Below are the code and all the weights of a small trained network. Each question names an input and a class and asks about switching units off, where a switched-off unit gives its printed mean instead of its output.

import numpy as np


def w(rows, s, z=0):
    codes = np.array(rows[::2]) - 128.0
    scale = np.full(codes.shape[1], s)
    scale[-1] = z or s
    return codes * scale


def norm(h):
    return h / np.sqrt((h * h).mean(-1, keepdims=True) + 1e-5)


def f(y):
    return y / 2 * (1 + np.tanh(0.7978845608 * (y + 0.044715 * y**3)))


def log_softmax(a):
    a = a - a.max(-1, keepdims=True)
    return a - np.log(np.exp(a).sum(-1, keepdims=True))


def net(x, mask):
    res = np.array(x, float).reshape(1, 8) / 4 @ E
    u = 0
    for l in range(2):
        y = f(norm(res) @ A[l][:, :-1].T + A[l][:, -1])
        res = res + np.where(mask[u : u + 13], y, B[l][:, -1]) @ B[l][:, :-1]
        u += 13
    return log_softmax(norm(res)[-1] @ U[:, :-1].T + U[:, -1])


A, B = {}, {}
E = w([
[89,163,132,149,132,4,163],'x0',
[126,112,131,129,130,158,1],'x1',
[155,67,137,98,203,103,79],'x2',
[146,179,173,115,187,49,174],'x3',
[132,207,145,94,131,131,138],'x4',
[206,173,45,47,150,101,151],'x5',
[155,121,140,80,152,85,154],'x6',
[185,104,209,118,53,63,147],'x7',
],0.0038)
A[0] = w([
[121,223,121,104,128,48,128,131],'L0N0',
[155,122,112,63,187,26,147,9],'L0N1',
[121,3,97,105,174,204,130,89],'L0N2',
[189,108,207,144,173,135,138,149],'L0N3',
[120,196,35,108,164,31,218,21],'L0N4',
[131,94,111,110,112,153,90,22],'L0N5',
[47,184,94,196,82,215,172,189],'L0N6',
[118,155,168,82,125,155,128,90],'L0N7',
[137,93,125,108,73,169,47,192],'L0N8',
[70,121,103,131,166,124,48,32],'L0N9',
[116,172,173,105,67,131,122,14],'L0N10',
[148,27,158,154,100,48,175,122],'L0N11',
[135,200,146,85,10,121,161,13],'L0N12',
],0.0056,0.0014)
B[0] = w([
[157,166,108,112,184,153,106,200],'L0N0',
[78,205,84,135,144,192,228,203],'L0N1',
[155,170,58,24,114,136,102,194],'L0N2',
[110,190,123,64,77,114,75,157],'L0N3',
[151,188,52,58,238,179,217,253],'L0N4',
[129,100,91,113,183,110,142,128],'L0N5',
[60,210,167,109,110,100,219,229],'L0N6',
[76,155,118,152,137,135,85,126],'L0N7',
[153,141,129,101,219,73,156,189],'L0N8',
[171,67,129,139,108,104,81,151],'L0N9',
[115,145,96,62,140,126,82,127],'L0N10',
[2,168,166,110,85,104,153,197],'L0N11',
[159,68,20,99,132,181,61,170],'L0N12',
],0.0049,0.0036)
A[1] = w([
[68,201,220,234,170,112,169,28],'L1N0',
[95,148,155,56,143,63,72,181],'L1N1',
[228,60,70,111,110,152,35,146],'L1N2',
[130,103,92,158,69,250,149,89],'L1N3',
[133,97,187,146,90,43,164,49],'L1N4',
[121,157,152,117,198,158,119,167],'L1N5',
[241,106,57,85,185,172,93,81],'L1N6',
[222,210,167,136,209,76,156,7],'L1N7',
[21,132,232,170,111,68,99,118],'L1N8',
[107,77,193,104,60,201,27,143],'L1N9',
[104,156,96,167,198,51,123,85],'L1N10',
[126,181,54,140,187,127,240,92],'L1N11',
[56,183,47,170,105,254,112,72],'L1N12',
],0.0048,0.0012)
B[1] = w([
[177,44,121,129,88,181,28,179],'L1N0',
[170,183,157,90,88,131,129,169],'L1N1',
[226,102,121,166,144,96,91,178],'L1N2',
[163,182,87,88,226,22,194,136],'L1N3',
[57,122,163,164,99,234,155,131],'L1N4',
[127,99,112,110,38,115,182,162],'L1N5',
[92,92,236,255,101,69,66,210],'L1N6',
[68,194,114,69,145,102,193,168],'L1N7',
[103,92,158,177,43,221,149,188],'L1N8',
[153,189,69,50,126,121,175,157],'L1N9',
[183,147,116,63,103,162,103,151],'L1N10',
[154,194,95,55,215,62,159,255],'L1N11',
[112,159,184,87,110,60,249,182],'L1N12',
],0.0043,0.0045)
U = w([
[105,230,90,34,193,111,222,248],'0',
[27,100,205,166,38,188,137,56],'1',
[211,71,97,116,159,119,1,53],'2',
],0.0085,0.0018)

Each question gives the input, the list of numbers given to net, and the class t.
The units are the neurons (one row each of A and B). Each row of codes is followed by its name. A weight is (code - 128) times the scale printed after its matrix; where a second scale follows, it is the last column's (A, B and U).
mask holds one flag per neuron, layer by layer. A switched-off neuron (its flag False) gives its mean, the last column of its row in B, instead of its output. The means were averaged over made-up inputs and are rounded, as every weight is.
A unit's drop is (log p(t) with every unit on - log p(t) with that unit switched off) / (log p(t) with every unit on - log p(t) with every unit switched off).
The circuit of an input: a set's keep is (log p(t) with only the set's units on - log p(t) with every unit switched off) / (log p(t) with every unit on - log p(t) with every unit switched off). Starting from the 12 units with the biggest drops (on a tie, the unit counted first), units are removed one at a time, each time the one whose removal leaves the highest keep (on an exact tie, the one counted first), for as long as the keep stays at least 0.8.
units of the circuit, in order: the units of the circuit, biggest drop first
most important unit: the unit with the biggest drop
top k neurons: the k neurons with the biggest drops, biggest first
top k neurons in layer l: the k neurons of layer l with the biggest drops, biggest first
drop when u is switched off: that unit's drop, to one decimal
input [3,7,4,2,7,-2,2,-8], class 2: most important unit -> L0N9
input [3,4,7,-7,-8,-1,3,8], class 1: top 2 neurons in layer 0 -> [L0N11, L0N12]
input [-4,-7,7,-8,2,-3,-6,6], class 0: top 3 neurons -> [L0N11, L0N2, L1N9]
input [-4,7,-3,-8,2,-7,-3,-6], class 0: units of the circuit, in order -> [L1N3, L1N12]
input [-5,7,1,-2,7,-1,-2,-4], class 2: top 2 neurons -> [L0N1, L0N9]
input [6,4,3,0,2,0,1,-8], class 2: units of the circuit, in order -> [L0N9, L0N6]
input [-1,3,-7,-8,-6,-5,-8,-5], class 0: units of the circuit, in order -> [L1N3, L1N12]
input [-2,4,-6,0,-4,-2,5,6], class 1: top 3 neurons in layer 1 -> [L1N11, L1N8, L1N4]
input [-5,-1,-8,-5,3,-2,-1,8], class 0: top 2 neurons -> [L0N12, L1N3]
input [-6,-4,-1,-3,-3,-5,-7,-1], class 0: top 2 neurons -> [L0N2, L1N3]
input [2,5,-1,-8,-3,-2,-3,4], class 2: top 2 neurons in layer 0 -> [L0N1, L0N8]
input [-6,2,-6,6,7,-5,-4,-2], class 1: drop when L0N2 is switched off -> 0.2
input [-3,-1,5,-7,1,-6,6,-8], class 2: drop when L0N1 is switched off -> 0.3
input [-1,3,0,-1,8,-5,-4,-4], class 1: top neuron in layer 0 -> [L0N4]
